Here is a tiny trained network, its code and every weight. The questions are about switching its units off for an input and a class, where a switched-off unit gives its printed mean instead of its output.

import numpy as np


def w(rows, s, z=0):
    codes = np.array(rows[::2]) - 128.0
    scale = np.full(codes.shape[1], s)
    scale[-1] = z or s
    return codes * scale


def f(y):
    return np.maximum(y, 0)


def log_softmax(a):
    a = a - a.max(-1, keepdims=True)
    return a - np.log(np.exp(a).sum(-1, keepdims=True))


def net(x, mask):
    res = np.array(x, float).reshape(1, 4) / 4 @ E
    y = f(res @ A[0][:, :-1].T + A[0][:, -1])
    res = res + np.where(mask, y, B[0][:, -1]) @ B[0][:, :-1]
    return log_softmax(res[-1] @ U[:, :-1].T + U[:, -1])


A, B = {}, {}
E = w([
[93,122,116,124,139,114,147],'x0',
[183,88,7,87,38,67,118],'x1',
[87,217,185,43,19,177,200],'x2',
[254,174,38,174,246,117,210],'x3',
],0.0083)
A[0] = w([
[77,78,104,171,165,101,69,48],'neuron 0',
[58,117,199,162,93,128,80,84],'neuron 1',
[171,162,204,76,82,186,130,240],'neuron 2',
[150,116,174,174,207,242,65,254],'neuron 3',
[141,209,114,107,73,159,210,52],'neuron 4',
[83,99,201,168,164,218,145,156],'neuron 5',
[179,189,79,178,176,97,239,28],'neuron 6',
[137,108,97,210,186,85,98,201],'neuron 7',
[183,57,28,13,101,79,95,104],'neuron 8',
[160,95,103,155,156,92,99,114],'neuron 9',
[66,169,133,60,120,117,124,198],'neuron 10',
[69,48,143,55,73,170,104,116],'neuron 11',
[165,126,30,114,42,126,90,125],'neuron 12',
[215,94,121,96,168,63,167,32],'neuron 13',
[62,121,169,133,123,75,112,41],'neuron 14',
[65,164,83,126,118,132,254,138],'neuron 15',
[129,164,135,218,167,150,239,81],'neuron 16',
],0.0099,0.0029)
B[0] = w([
[84,162,158,183,154,184,79,197],'neuron 0',
[179,124,134,195,131,102,123,235],'neuron 1',
[85,149,154,109,143,117,101,238],'neuron 2',
[109,146,169,92,188,122,148,250],'neuron 3',
[99,139,121,118,113,199,50,210],'neuron 4',
[129,159,205,135,151,79,165,236],'neuron 5',
[164,86,203,153,88,95,88,240],'neuron 6',
[80,162,153,128,185,162,96,250],'neuron 7',
[105,115,254,87,161,131,131,255],'neuron 8',
[95,174,87,147,121,180,141,204],'neuron 9',
[124,136,137,121,174,142,150,212],'neuron 10',
[193,94,131,115,132,126,66,242],'neuron 11',
[105,105,167,82,174,84,215,230],'neuron 12',
[123,115,167,206,148,145,71,204],'neuron 13',
[125,68,148,132,96,108,97,183],'neuron 14',
[86,120,149,98,170,163,73,195],'neuron 15',
[191,88,171,112,89,84,108,205],'neuron 16',
],0.0096,0.0095)
U = w([
[173,83,160,172,111,47,75,59],'0',
[64,170,139,130,163,222,101,45],'1',
[99,142,174,111,183,49,234,112],'2',
[118,144,143,123,167,91,129,254],'3',
[130,156,130,136,159,114,183,199],'4',
[136,126,60,222,26,135,246,49],'5',
[145,171,49,184,87,98,236,48],'6',
],0.011,0.0077)

Each question gives the input, the list of numbers given to net, and the class t.
The units are the neurons (one row each of A and B). Each row of codes is followed by its name. A weight is (code - 128) times the scale printed after its matrix; where a second scale follows, it is the last column's (A, B and U).
mask holds one flag per neuron, in row order. A switched-off neuron (its flag False) gives its mean, the last column of its row in B, instead of its output. The means were averaged over made-up inputs and are rounded, as every weight is.
A unit's drop is (log p(t) with every unit on - log p(t) with that unit switched off) / (log p(t) with every unit on - log p(t) with every unit switched off).
The circuit of an input: a set's keep is (log p(t) with only the set's units on - log p(t) with every unit switched off) / (log p(t) with every unit on - log p(t) with every unit switched off). Starting from the 12 units with the biggest drops (on a tie, the unit counted first), units are removed one at a time, each time the one whose removal leaves the highest keep (on an exact tie, the one counted first), for as long as the keep stays at least 0.8.
units of the circuit, in order: the units of the circuit, biggest drop first
unit that matters most: the unit with the biggest drop
top k neurons: the k neurons with the biggest drops, biggest first
drop of u: that unit's drop, to one decimal
input [-1,7,-5,3], class 2: unit that matters most -> neuron 12
input [-5,8,5,3], class 2: top 2 neurons -> [neuron 12; neuron 8]
input [-7,-6,-1,-8], class 0: top 2 neurons -> [neuron 1; neuron 11]
input [1,-8,2,-6], class 2: top 2 neurons -> [neuron 5; neuron 3]
input [-3,-8,7,8], class 0: units of the circuit, in order -> [neuron 16; neuron 6]
input [7,4,-7,-5], class 1: units of the circuit, in order -> [neuron 0; neuron 6]
input [3,5,7,1], class 1: top 2 neurons -> [neuron 4; neuron 15]
input [-5,-8,2,-8], class 0: top 4 neurons -> [neuron 11; neuron 1; neuron 14; neuron 12]
input [3,-1,5,-7], class 0: top 2 neurons -> [neuron 11; neuron 1]
input [-6,8,4,8], class 0: top 2 neurons -> [neuron 6; neuron 13]
input [7,8,-5,-4], class 2: top 3 neurons -> [neuron 12; neuron 8; neuron 4]
input [-4,-3,-6,4], class 1: top 2 neurons -> [neuron 7; neuron 9]
input [3,5,7,4], class 1: top 2 neurons -> [neuron 4; neuron 15]
input [5,-6,2,-1], class 2: units of the circuit, in order -> [neuron 5]
input [6,8,-5,5], class 2: top 4 neurons -> [neuron 12; neuron 8; neuron 4; neuron 11]
input [4,-6,-5,8], class 0: top 2 neurons -> [neuron 6; neuron 16]
input [0,2,-5,0], class 1: drop of neuron 0 -> 0.1
input [-6,-7,3,-1], class 2: drop of neuron 5 -> 0.2
input [0,-3,6,-7], class 0: drop of neuron 11 -> 0.3
input [4,-3,-8,-3], class 1: units of the circuit, in order -> [neuron 0]
